Below are the code and all the weights of a small trained network. Each question names an input and a target symbol and asks about switching units off, where a switched-off unit gives its printed mean instead of its output.

import numpy as np


def w(rows, s, z=0):
    codes = np.array(rows[::2]) - 128.0
    scale = np.full(codes.shape[1], s)
    scale[-1] = z or s
    return codes * scale


def norm(h):
    return h / np.sqrt((h * h).mean(-1, keepdims=True) + 1e-5)


def f(y):
    return np.maximum(y, 0)


def softmax(a):
    e = np.exp(a - a.max(-1, keepdims=True))
    return e / e.sum(-1, keepdims=True)


def log_softmax(a):
    a = a - a.max(-1, keepdims=True)
    return a - np.log(np.exp(a).sum(-1, keepdims=True))


def net(x, mask):
    ids = ['ΞΣΦΨαγζηλμπτω'.index(c) for c in x.split()]
    T = len(ids)
    res = E[ids] + P[:T]
    u = 0
    for l in range(3):
        q, k, v = (norm(res) @ M[l].T for M in (Q, K, V))
        z = softmax(np.where(np.tri(T) > 0, q @ k.T / 4**0.5, -1e9)) @ v
        res = res + np.where(mask[u], z, O[l][:, -1]) @ O[l][:, :-1]
        u += 1
        y = f(norm(res) @ A[l][:, :-1].T + A[l][:, -1])
        res = res + np.where(mask[u : u + 4], y, B[l][:, -1]) @ B[l][:, :-1]
        u += 4
    return log_softmax(norm(res)[-1] @ U[:, :-1].T + U[:, -1])


Q, K, V, O, A, B = {}, {}, {}, {}, {}, {}
E = w([
[112,135,169,189],'Ξ',
[8,139,98,142],'Σ',
[168,118,142,101],'Φ',
[121,82,127,105],'Ψ',
[107,168,40,46],'α',
[156,125,122,146],'γ',
[74,116,149,110],'ζ',
[133,158,75,189],'η',
[77,111,158,119],'λ',
[169,86,181,179],'μ',
[251,129,68,179],'π',
[155,125,111,144],'τ',
[107,110,165,130],'ω',
],0.029)
P = w([
[215,120,161,87],'0',
[209,110,148,114],'1',
[201,108,141,132],'2',
[189,96,127,169],'3',
[170,86,120,195],'4',
[146,76,117,221],'5',
[137,67,114,238],'6',
[124,63,106,247],'7',
[121,59,104,255],'8',
],0.0055)
Q[0] = w([
[77,121,88,77],'L0H1',
[197,114,168,24],'L0H1',
[102,62,72,255],'L0H1',
[36,7,235,83],'L0H1',
],0.013)
K[0] = w([
[84,118,87,87],'L0H1',
[226,172,115,11],'L0H1',
[121,106,79,212],'L0H1',
[115,5,108,72],'L0H1',
],0.017)
V[0] = w([
[130,187,185,143],'L0H1',
[190,37,194,64],'L0H1',
[79,51,29,194],'L0H1',
[82,254,136,105],'L0H1',
],0.0066)
O[0] = w([
[108,180,209,251,91],'L0H1',
[150,38,50,128,173],'L0H1',
[206,153,164,2,226],'L0H1',
[50,174,160,177,5],'L0H1',
],0.0064,0.0032)
A[0] = w([
[120,179,53,156,5],'L0N1',
[173,210,208,92,59],'L0N2',
[85,91,168,124,178],'L0N3',
[116,202,4,92,118],'L0N4',
],0.011,0.0031)
B[0] = w([
[202,251,57,161,178],'L0N1',
[135,214,86,21,159],'L0N2',
[15,109,21,80,254],'L0N3',
[2,133,74,51,226],'L0N4',
],0.0066,0.0042)
Q[1] = w([
[250,181,155,90],'L1H1',
[175,212,61,184],'L1H1',
[154,134,219,119],'L1H1',
[180,235,10,104],'L1H1',
],0.011)
K[1] = w([
[203,59,128,72],'L1H1',
[128,116,181,34],'L1H1',
[167,144,186,123],'L1H1',
[115,115,142,8],'L1H1',
],0.015)
V[1] = w([
[109,199,2,199],'L1H1',
[114,67,200,104],'L1H1',
[134,49,122,19],'L1H1',
[133,99,123,29],'L1H1',
],0.0068)
O[1] = w([
[254,206,105,183,241],'L1H1',
[84,172,193,166,81],'L1H1',
[157,167,222,48,254],'L1H1',
[159,167,206,100,206],'L1H1',
],0.007,0.002)
A[1] = w([
[140,90,230,152,136],'L1N1',
[77,3,181,199,35],'L1N2',
[86,123,2,184,2],'L1N3',
[198,159,83,104,80],'L1N4',
],0.0094,0.0085)
B[1] = w([
[141,86,167,158,239],'L1N1',
[183,81,251,152,212],'L1N2',
[185,64,10,154,208],'L1N3',
[46,162,111,130,251],'L1N4',
],0.014,0.0022)
Q[2] = w([
[14,24,2,244],'L2H1',
[164,88,184,171],'L2H1',
[185,165,139,210],'L2H1',
[175,172,112,38],'L2H1',
],0.0092)
K[2] = w([
[34,138,83,255],'L2H1',
[167,138,186,129],'L2H1',
[180,43,139,156],'L2H1',
[211,146,65,24],'L2H1',
],0.0093)
V[2] = w([
[166,163,177,129],'L2H1',
[65,43,148,149],'L2H1',
[150,205,63,254],'L2H1',
[92,62,100,67],'L2H1',
],0.0064)
O[2] = w([
[21,180,153,167,66],'L2H1',
[183,188,171,108,158],'L2H1',
[91,149,254,79,11],'L2H1',
[163,130,31,69,251],'L2H1',
],0.0056,0.0018)
A[2] = w([
[156,205,151,187,200],'L2N1',
[197,115,126,175,36],'L2N2',
[141,251,129,135,202],'L2N3',
[104,173,71,135,255],'L2N4',
],0.018,0.0071)
B[2] = w([
[103,9,43,92,191],'L2N1',
[58,155,89,110,169],'L2N2',
[195,55,37,190,224],'L2N3',
[164,170,216,157,253],'L2N4',
],0.013,0.011)
U = w([
[6,64,96,201,108],'Ξ',
[85,189,133,207,206],'Σ',
[111,138,132,147,115],'Φ',
[170,68,132,24,93],'Ψ',
[109,135,130,144,122],'α',
[21,148,61,120,122],'γ',
[81,174,183,104,254],'ζ',
[210,128,60,237,79],'η',
[34,99,129,114,128],'λ',
[131,211,90,93,163],'μ',
[112,136,132,144,115],'π',
[200,169,175,149,159],'τ',
[151,89,220,192,140],'ω',
],0.013,0.0079)

Each question gives the input, a string of symbols that net reads in full, and the target symbol t.
The units are the heads (4 rows each of Q, K, V and O) and the neurons (one row each of A and B). Each row of codes is followed by its name. A weight is (code - 128) times the scale printed after its matrix; where a second scale follows, it is the last column's (O, A, B and U).
mask holds one flag per unit, layer by layer, with each layer's heads first. A switched-off unit (its flag False) gives its mean, the last column of its rows in O or B, instead of its output. The means were averaged over made-up inputs and are rounded, as every weight is.
A unit's drop is (log p(t) with every unit on - log p(t) with that unit switched off) / (log p(t) with every unit on - log p(t) with every unit switched off).
The circuit of an input: a set's keep is (log p(t) with only the set's units on - log p(t) with every unit switched off) / (log p(t) with every unit on - log p(t) with every unit switched off). Starting from the 12 units with the biggest drops (on a tie, the unit counted first), units are removed one at a time, each time the one whose removal leaves the highest keep (on an exact tie, the one counted first), for as long as the keep stays at least 0.8.
circuit, biggest first: the units of the circuit, biggest drop first
most important unit: the unit with the biggest drop
k most important neurons: the k neurons with the biggest drops, biggest first
k most important neurons of layer l: the k neurons of layer l with the biggest drops, biggest first
drop of u: that unit's drop, to one decimal
input ζ ζ Φ π ζ π Ψ λ τ, target Ψ: most important unit : L1H1
input α ζ Ξ α ω, target Ξ: circuit, biggest first : (L1H1, L2N3)
input ζ Φ Ψ λ ζ γ, target Ψ: circuit, biggest first : (L1H1, L2N4, L2N3)
input ζ π Φ Ψ λ γ ζ, target Ψ: circuit, biggest first : (L0H1, L2N3)
input γ η α ω, target η: 2 most important neurons : (L0N3, L2N1)
input Φ ζ γ τ ω, target ω: circuit, biggest first : (L1N2, L0H1)
input μ η Ψ Ψ π ζ ζ ω, target Ψ: 3 most important neurons : (L2N3, L0N4, L2N4)
input τ ζ γ, target γ: 2 most important neurons : (L0N3, L0N4)
input ζ ζ μ ζ Φ Σ Φ ω, target ω: 3 most important neurons : (L1N2, L0N4, L0N1)
input μ α ω Ξ π Φ μ γ, target Ξ: 3 most important neurons : (L2N4, L2N2, L2N1)
input α Ξ μ Φ η ζ η π ζ, target η: 3 most important neurons of layer 2 : (L2N1, L2N4, L2N2)
input Φ ω Φ Ξ Ψ ω ζ, target Ψ: 3 most important neurons of layer 2 : (L2N3, L2N2, L2N1)
input α Σ η ζ ζ, target η: 3 most important neurons : (L1N3, L2N1, L2N4)
input ω Φ ζ, target ζ: most important unit : L2N3
input γ Ξ ω π λ Φ ζ λ γ, target Ξ: 2 most important neurons : (L0N3, L2N4)
input η η η μ η λ, target η: 3 most important neurons : (L1N3, L2N1, L0N4)
input γ ζ λ τ, target τ: 4 most important neurons : (L1N4, L2N3, L2N1, L0N1)
input ω Ψ ζ η Φ Ψ Ψ, target Ψ: 2 most important neurons : (L2N3, L2N1)
input η η Σ λ η γ Φ ω, target η: 2 most important neurons : (L2N1, L0N3)
input Σ ω ζ ω Φ ζ, target ζ: 2 most important neurons : (L2N3, L0N3)
input γ π η Ξ, target Ξ: most important neuron of layer 2 : (L2N1)
input γ ζ Φ Φ Φ γ, target γ: 2 most important neurons of layer 2 : (L2N4, L2N2)
input λ η τ Σ α α η α Φ, target Ψ: drop of L2N1 : 0.2
